Here is a tiny trained network, its code and every weight. The questions are about switching its units off for an input and a class, where a switched-off unit gives its printed mean instead of its output.

import numpy as np


def w(rows, s, z=0):
    codes = np.array(rows[::2]) - 128.0
    scale = np.full(codes.shape[1], s)
    scale[-1] = z or s
    return codes * scale


def f(y):
    return np.maximum(y, 0)


def log_softmax(a):
    a = a - a.max(-1, keepdims=True)
    return a - np.log(np.exp(a).sum(-1, keepdims=True))


def net(x, mask):
    res = np.array(x, float).reshape(1, 8) / 4 @ E
    y = f(res @ A[0][:, :-1].T + A[0][:, -1])
    res = res + np.where(mask, y, B[0][:, -1]) @ B[0][:, :-1]
    return log_softmax(res[-1] @ U[:, :-1].T + U[:, -1])


A, B = {}, {}
E = w([
[126,214,86,41,108,164,145,99,65,109,63,136],'x0',
[141,149,129,77,156,140,123,189,77,80,206,192],'x1',
[87,90,73,66,254,179,102,73,181,200,80,108],'x2',
[18,215,140,192,101,86,144,129,58,255,151,172],'x3',
[110,133,128,102,124,88,193,212,189,162,188,118],'x4',
[79,86,80,101,201,181,166,172,116,249,133,209],'x5',
[127,190,121,111,22,105,145,133,51,147,118,121],'x6',
[75,137,137,140,52,24,195,143,158,116,134,44],'x7',
],0.0093)
A[0] = w([
[135,106,112,157,98,122,137,160,184,110,216,111,107],'n0',
[100,183,130,115,61,101,139,78,72,108,103,127,254],'n1',
[166,110,127,91,163,149,113,127,145,153,113,146,232],'n2',
[115,135,156,141,89,106,172,196,131,113,150,117,117],'n3',
[109,128,98,111,192,188,117,163,109,170,147,248,97],'n4',
[175,178,162,136,93,150,93,101,61,73,135,132,101],'n5',
[170,109,138,142,126,98,150,176,155,101,160,138,168],'n6',
[188,70,109,77,154,173,123,112,198,75,82,111,74],'n7',
[157,81,108,77,182,158,120,110,161,93,116,90,91],'n8',
[132,99,162,145,149,100,179,218,145,111,200,128,160],'n9',
[143,81,121,130,133,122,96,63,177,98,101,114,244],'n10',
[85,95,134,177,178,125,109,69,153,180,120,85,114],'n11',
[164,135,144,149,88,127,102,116,111,79,148,134,116],'n12',
[65,174,114,99,101,134,175,157,101,170,121,116,130],'n13',
],0.011,0.0025)
B[0] = w([
[84,106,146,138,127,93,66,167,169,103,199,113,182],'n0',
[165,241,77,111,96,110,148,150,122,127,120,109,226],'n1',
[121,80,124,122,149,175,155,103,76,142,139,132,181],'n2',
[86,117,129,107,44,75,73,177,132,142,147,118,195],'n3',
[72,96,91,78,200,170,108,98,15,180,164,255,248],'n4',
[187,224,145,186,104,147,134,94,137,37,96,192,212],'n5',
[148,122,177,93,118,134,68,177,140,139,188,85,179],'n6',
[151,29,111,79,162,166,132,100,100,39,144,40,208],'n7',
[186,70,88,134,169,148,124,76,90,114,137,80,193],'n8',
[129,30,207,98,104,100,66,165,131,132,132,162,204],'n9',
[143,104,116,193,130,178,172,109,200,100,76,76,189],'n10',
[28,181,148,194,205,115,116,91,212,164,83,112,194],'n11',
[142,154,146,180,125,150,72,149,124,91,130,156,186],'n12',
[139,90,95,71,82,81,198,123,103,202,120,115,206],'n13',
],0.0082,0.018)
U = w([
[52,144,148,210,174,97,143,73,221,167,70,92,109],'0',
[121,76,208,131,78,41,85,217,148,107,168,117,74],'1',
[123,175,50,91,48,21,234,142,105,169,102,56,50],'2',
[98,95,95,107,175,163,141,113,69,189,136,254,255],'3',
[204,220,137,171,67,117,131,124,112,37,108,152,102],'4',
[184,55,100,127,173,174,146,80,134,57,112,30,170],'5',
],0.0085,0.00089)

Each question gives the input, the list of numbers given to net, and the class t.
The units are the neurons (one row each of A and B). Each row of codes is followed by its name. A weight is (code - 128) times the scale printed after its matrix; where a second scale follows, it is the last column's (A, B and U).
mask holds one flag per neuron, in row order. A switched-off neuron (its flag False) gives its mean, the last column of its row in B, instead of its output. The means were averaged over made-up inputs and are rounded, as every weight is.
A unit's drop is (log p(t) with every unit on - log p(t) with that unit switched off) / (log p(t) with every unit on - log p(t) with every unit switched off).
unit that matters most: the unit with the biggest drop
top k neurons: the k neurons with the biggest drops, biggest first
drop of u: that unit's drop, to one decimal
input [5,-7,3,-5,-4,8,-6,-2], class 5: unit that matters most => n7
input [0,-1,-1,-5,4,-2,-8,8], class 1: top 3 neurons => (n9; n0; n6)
input [1,2,-8,-6,8,8,-3,-4], class 1: top 4 neurons => (n9; n6; n0; n3)
input [-1,1,8,2,-5,-4,-3,-8], class 5: top 2 neurons => (n7; n10)
input [6,-5,1,8,4,-4,-4,-5], class 2: top 2 neurons => (n4; n13)
input [6,1,4,8,-2,-4,-7,4], class 2: top 2 neurons => (n13; n1)
input [6,-2,5,5,-5,2,-3,5], class 0: top 2 neurons => (n11; n3)
input [4,-2,-3,8,-5,1,7,-7], class 4: top 2 neurons => (n5; n1)
input [8,6,-2,1,8,-5,-3,0], class 1: top 2 neurons => (n9; n3)
input [-8,-4,-4,-1,-6,-1,8,2], class 4: drop of n7 => 0.0
input [7,0,-1,-1,8,-2,4,-4], class 2: drop of n13 => 0.2
input [2,2,-3,6,7,2,5,0], class 2: drop of n13 => 0.1
